Below are the code and all the weights of a small trained network. Each question names an input and a class and asks about switching units off, where a switched-off unit gives its printed mean instead of its output.

import numpy as np


def w(rows, s, z=0):
    codes = np.array(rows[::2]) - 128.0
    scale = np.full(codes.shape[1], s)
    scale[-1] = z or s
    return codes * scale


def f(y):
    return np.maximum(y, 0)


def log_softmax(a):
    a = a - a.max(-1, keepdims=True)
    return a - np.log(np.exp(a).sum(-1, keepdims=True))


def net(x, mask):
    res = np.array(x, float).reshape(1, 4) / 4 @ E
    y = f(res @ A[0][:, :-1].T + A[0][:, -1])
    res = res + np.where(mask, y, B[0][:, -1]) @ B[0][:, :-1]
    return log_softmax(res[-1] @ U[:, :-1].T + U[:, -1])


A, B = {}, {}
E = w([
[139,85,183,108,171,175,75,140,202,176,104,182],'x0',
[117,92,172,83,128,113,124,181,57,149,123,113],'x1',
[113,146,72,161,137,182,56,158,126,67,51,76],'x2',
[8,73,136,175,106,185,137,90,100,171,181,222],'x3',
],0.013)
A[0] = w([
[123,156,77,137,128,152,64,155,98,52,69,50,2],'n0',
[187,167,106,148,118,103,172,107,131,98,136,84,253],'n1',
[54,103,152,121,139,108,192,121,85,162,165,167,128],'n2',
[177,135,155,100,132,131,113,111,220,193,140,177,141],'n3',
[194,116,145,100,154,137,57,154,169,133,91,101,204],'n4',
[208,139,156,84,123,11,179,180,70,128,117,60,172],'n5',
[155,94,166,76,147,122,29,224,94,130,48,82,152],'n6',
[90,151,61,193,123,172,144,80,158,57,125,109,145],'n7',
],0.012,0.003)
B[0] = w([
[116,118,154,178,133,129,49,120,187,149,72,201,217],'n0',
[75,92,114,94,170,90,158,145,164,82,87,164,207],'n1',
[86,92,167,142,61,149,169,147,126,159,174,169,236],'n2',
[160,97,158,158,176,148,93,124,157,124,110,133,211],'n3',
[100,150,149,156,113,126,71,154,60,64,79,119,197],'n4',
[165,79,101,48,197,110,249,125,145,109,190,115,254],'n5',
[154,182,140,182,169,167,66,94,120,94,108,49,213],'n6',
[83,191,144,121,101,93,124,128,106,120,62,86,202],'n7',
],0.015,0.02)
U = w([
[178,145,86,116,99,106,103,146,116,165,134,166,15],'0',
[87,211,126,212,85,127,64,110,104,99,60,132,182],'1',
[172,138,48,108,96,126,95,153,136,125,163,160,4],'2',
[73,76,160,141,2,151,196,148,66,187,201,208,198],'3',
[68,63,167,181,114,97,134,81,235,194,117,217,178],'4',
[125,100,110,50,136,67,222,139,128,75,135,144,15],'5',
[210,149,120,127,152,161,125,94,67,123,165,68,61],'6',
[167,47,191,161,174,162,116,148,158,86,109,187,239],'7',
],0.009,0.0026)

Each question gives the input, the list of numbers given to net, and the class t.
The units are the neurons (one row each of A and B). Each row of codes is followed by its name. A weight is (code - 128) times the scale printed after its matrix; where a second scale follows, it is the last column's (A, B and U).
mask holds one flag per neuron, in row order. A switched-off neuron (its flag False) gives its mean, the last column of its row in B, instead of its output. The means were averaged over made-up inputs and are rounded, as every weight is.
A unit's drop is (log p(t) with every unit on - log p(t) with that unit switched off) / (log p(t) with every unit on - log p(t) with every unit switched off).
The circuit of an input: a set's keep is (log p(t) with only the set's units on - log p(t) with every unit switched off) / (log p(t) with every unit on - log p(t) with every unit switched off). Starting from all 8 units, units are removed one at a time, each time the one whose removal leaves the highest keep (on an exact tie, the one counted first), for as long as the keep stays at least 0.8.
units of the circuit, in order: the units of the circuit, biggest drop first
most important unit: the unit with the biggest drop
top k neurons: the k neurons with the biggest drops, biggest first
drop when u is switched off: that unit's drop, to one decimal
input [-4,6,-7,2], class 3: units of the circuit, in order => [n2]
input [8,5,-7,-6], class 6: units of the circuit, in order => [n6, n0]
input [-6,8,1,2], class 3: top 2 neurons => [n2, n1]
input [1,8,6,-8], class 1: top 3 neurons => [n6, n0, n4]
input [-2,2,2,0], class 1: top 3 neurons => [n5, n2, n3]
input [-6,-7,-1,3], class 1: top 2 neurons => [n5, n7]
input [0,-4,0,-8], class 5: top 3 neurons => [n5, n1, n3]
input [3,-8,1,-8], class 1: top 4 neurons => [n4, n7, n2, n6]
input [-5,2,5,0], class 1: top 2 neurons => [n2, n7]
input [-6,3,2,3], class 3: top 2 neurons => [n6, n3]
input [3,3,7,8], class 1: drop when n5 is switched off => 1.0
input [1,-2,-7,7], class 3: drop when n2 is switched off => 0.2
input [0,-5,-4,8], class 3: drop when n2 is switched off => 0.1
input [-4,0,-3,3], class 3: drop when n1 is switched off => 0.0
input [-3,-1,7,8], class 1: most important unit => n7
